Moves between points:
from | * %
moge | nepo figo
punu | fife bebo
zomo | napi sode
kilo | bego kufa
veno | toni novo
toni | figo nepo
pudo | kufa bego
novo | vale veno
napi | kelo zivi
tope | tuza fali
fali | faza tope
tugo | bebo fife
guvu | fado zuru
fife | mira tugo
kufa | zomo kilo
kelo | moge muri
faza | tugo mira
fuvo | ladi duvo
mira | tope faza
fura | sidu buni
bebo | vemi punu
sidu | tipu gani
gani | buni sidu
saro | gani tipu
fado | fali tuza
tuza | zuru fado
bego | saro pudo
sode | kilo zomo
ladi | veno vale
vale | duvo ladi
figo | muri moge
tipu | pudo saro
buni | guvu fura
duvo | zifi fuvo
vemi | fuvo zifi
zifi | punu vemi
zivi | sode napi
zuru | fura guvu
nepo | novo toni
muri | zivi kelo

In the rows, zero is written as 477.

The rows follow the links: the fewer symbols apart two points are, the more alike their rows tend to be.

Point, then a row for it; each showing differs a little:
vale -> [337, 403, 493, 327, 333, 450, 471, 409, 482, 392, 383, 635, 379, 385, 362, 628, 340, 401, 451, 232, 689, 259, 392, 746, 280, 552, 490, 596, 553, 347, 253, 388, 493, 481, 719, 708, 670, 473]
vemi -> [583, 440, 536, 624, 365, 510, 337, 475, 429, 658, 675, 504, 390, 506, 345, 662, 377, 590, 441, 183, 582, 439, 428, 288, 343, 507, 419, 458, 400, 575, 387, 141, 375, 629, 522, 542, 932, 263]
toni -> [384, 536, 721, 502, 492, 161, 622, 554, 702, 248, 434, 453, 420, 495, 681, 402, 416, 282, 396, 583, 440, 289, 458, 810, 444, 573, 361, 527, 337, 361, 384, 531, 677, 460, 555, 461, 331, 417]
kelo -> [561, 648, 354, 634, 494, 347, 537, 679, 517, 514, 706, 408, 504, 610, 726, 593, 443, 328, 361, 398, 404, 435, 437, 353, 757, 447, 438, 351, 353, 551, 553, 273, 438, 836, 373, 301, 414, 370]
kilo -> [406, 454, 472, 586, 434, 806, 252, 337, 104, 373, 429, 467, 484, 429, 259, 587, 653, 523, 436, 594, 593, 556, 634, 249, 286, 340, 505, 542, 557, 469, 568, 482, 376, 385, 398, 591, 518, 467]
saro -> [600, 377, 558, 467, 553, 533, 332, 180, 367, 377, 537, 499, 505, 482, 330, 208, 716, 636, 597, 648, 428, 472, 514, 203, 474, 525, 387, 473, 353, 563, 606, 613, 333, 357, 578, 589, 703, 329]
tipu -> [539, 373, 322, 213, 491, 500, 454, 308, 551, 678, 360, 594, 477, 363, 292, 340, 446, 777, 614, 434, 402, 636, 395, 472, 432, 524, 639, 499, 636, 463, 385, 703, 423, 258, 634, 638, 611, 642]
sidu -> [557, 351, 206, 182, 464, 603, 475, 265, 448, 456, 323, 652, 520, 370, 193, 276, 472, 659, 574, 406, 484, 477, 427, 515, 574, 524, 613, 463, 613, 381, 399, 685, 351, 291, 634, 592, 581, 595]

Each walk starts at a row. The symbols on each line, taken left to right, move it on to the next point.
Answer with the point's row; about right is enough.
---
[251, 543, 462, 551, 411, 679, 452, 542, 307, 361, 299, 411, 547, 450, 442, 749, 465, 355, 366, 638, 593, 504, 657, 674, 334, 317, 533, 592, 636, 442, 420, 495, 594, 447, 292, 569, 164, 667]
* * * * * [614, 410, 549, 457, 609, 407, 409, 241, 505, 363, 517, 524, 528, 502, 467, 39, 704, 632, 648, 542, 333, 443, 452, 254, 565, 581, 421, 414, 337, 502, 609, 680, 413, 411, 601, 498, 634, 330]
% * * % % [606, 334, 440, 359, 508, 408, 516, 352, 574, 897, 449, 429, 459, 386, 352, 382, 427, 819, 688, 475, 349, 688, 370, 345, 408, 581, 551, 522, 565, 553, 361, 584, 453, 276, 482, 507, 588, 571]
---
[457, 541, 312, 444, 309, 483, 454, 543, 506, 236, 532, 613, 466, 526, 539, 650, 289, 284, 323, 163, 571, 223, 425, 588, 691, 434, 486, 402, 420, 442, 448, 269, 420, 759, 539, 427, 573, 430]
* % * % % * [313, 512, 614, 481, 515, 347, 624, 625, 635, 284, 403, 477, 505, 517, 669, 477, 427, 234, 381, 604, 470, 369, 476, 889, 414, 551, 424, 579, 526, 373, 450, 550, 764, 343, 485, 448, 114, 577]
% % % * * % % [435, 440, 344, 357, 346, 530, 455, 428, 524, 328, 432, 665, 461, 477, 429, 644, 339, 350, 401, 174, 689, 232, 414, 681, 455, 472, 512, 488, 520, 323, 367, 361, 507, 617, 645, 561, 618, 462]
---
[619, 412, 484, 358, 576, 291, 580, 366, 679, 427, 517, 476, 483, 494, 615, 25, 630, 608, 591, 634, 298, 500, 387, 384, 726, 624, 410, 364, 334, 453, 531, 748, 440, 351, 613, 437, 512, 445]
% * * % % * * [647, 494, 492, 415, 463, 315, 549, 533, 662, 944, 572, 378, 457, 402, 488, 440, 435, 785, 694, 554, 259, 750, 425, 286, 422, 563, 470, 427, 475, 605, 418, 489, 484, 344, 415, 417, 500, 477]
% * * % * * * % [359, 508, 421, 584, 421, 806, 300, 499, 152, 356, 358, 432, 541, 448, 320, 677, 569, 425, 421, 626, 638, 602, 714, 464, 333, 352, 589, 565, 651, 502, 505, 437, 465, 360, 333, 572, 371, 601]
---
[557, 582, 512, 643, 535, 304, 530, 670, 549, 657, 641, 327, 471, 558, 720, 541, 488, 468, 422, 443, 315, 627, 438, 271, 623, 503, 462, 338, 364, 668, 534, 354, 478, 703, 341, 257, 429, 411]
* % * % * % [221, 516, 501, 480, 473, 507, 562, 529, 475, 344, 305, 426, 546, 480, 542, 643, 484, 245, 349, 604, 546, 449, 584, 780, 421, 396, 452, 589, 649, 392, 440, 486, 661, 389, 346, 462, 81, 659]
% * % * % * % % [501, 577, 349, 581, 377, 469, 491, 620, 513, 290, 650, 498, 491, 576, 642, 658, 389, 255, 322, 256, 585, 272, 426, 470, 742, 452, 505, 333, 402, 462, 505, 214, 395, 841, 510, 357, 427, 434]
---
[560, 433, 487, 581, 522, 722, 259, 241, 152, 387, 433, 442, 472, 514, 258, 404, 703, 586, 561, 594, 475, 514, 665, 175, 354, 431, 446, 455, 422, 470, 614, 488, 300, 338, 407, 581, 722, 423]
% * % % * [618, 506, 539, 631, 547, 289, 512, 643, 606, 894, 644, 310, 439, 509, 668, 469, 380, 603, 563, 517, 247, 739, 426, 276, 511, 544, 455, 338, 482, 672, 451, 436, 470, 536, 346, 307, 481, 446]
* * * % % * * % [409, 496, 744, 549, 541, 183, 579, 514, 714, 362, 527, 473, 396, 503, 642, 330, 440, 323, 467, 481, 451, 287, 363, 676, 455, 622, 312, 569, 181, 448, 411, 483, 623, 498, 629, 506, 573, 238]
---
[608, 438, 637, 636, 421, 400, 396, 450, 504, 551, 604, 536, 375, 511, 433, 532, 445, 556, 459, 292, 534, 342, 367, 295, 369, 550, 379, 478, 292, 493, 427, 284, 483, 578, 538, 519, 873, 173]
% % * % * % * [547, 445, 714, 632, 493, 249, 487, 459, 575, 461, 597, 536, 370, 485, 542, 407, 477, 439, 474, 404, 486, 248, 332, 549, 395, 645, 294, 489, 186, 474, 402, 383, 534, 557, 624, 487, 787, 179]
---
[519, 479, 217, 417, 352, 538, 569, 686, 497, 677, 470, 426, 524, 435, 510, 727, 307, 537, 427, 333, 515, 642, 480, 492, 599, 332, 676, 376, 775, 579, 401, 399, 443, 654, 339, 410, 286, 753]
* * * * % * * % [546, 494, 369, 552, 336, 597, 322, 514, 382, 729, 533, 464, 457, 471, 315, 792, 378, 594, 434, 242, 594, 520, 516, 247, 428, 375, 558, 446, 541, 603, 418, 196, 343, 690, 423, 510, 739, 440]
% * * * * % [538, 552, 291, 283, 547, 372, 674, 586, 739, 532, 470, 426, 559, 476, 672, 326, 383, 500, 538, 501, 349, 603, 423, 611, 798, 441, 540, 382, 543, 470, 455, 662, 543, 507, 499, 390, 179, 705]
---
[492, 550, 265, 308, 403, 439, 655, 677, 642, 548, 432, 449, 551, 478, 600, 553, 343, 506, 470, 376, 395, 653, 444, 561, 734, 404, 632, 331, 652, 475, 471, 510, 473, 563, 382, 361, 138, 730]
* * % % % % [469, 483, 255, 472, 325, 603, 415, 607, 382, 782, 500, 490, 463, 446, 412, 830, 335, 532, 470, 236, 551, 644, 517, 388, 450, 320, 647, 386, 703, 562, 376, 281, 378, 652, 312, 420, 489, 619]
% * * * * % [549, 538, 381, 284, 616, 249, 659, 459, 725, 477, 524, 496, 549, 463, 660, 163, 501, 497, 586, 578, 256, 526, 395, 504, 779, 553, 533, 362, 430, 433, 530, 714, 455, 426, 527, 368, 278, 564]
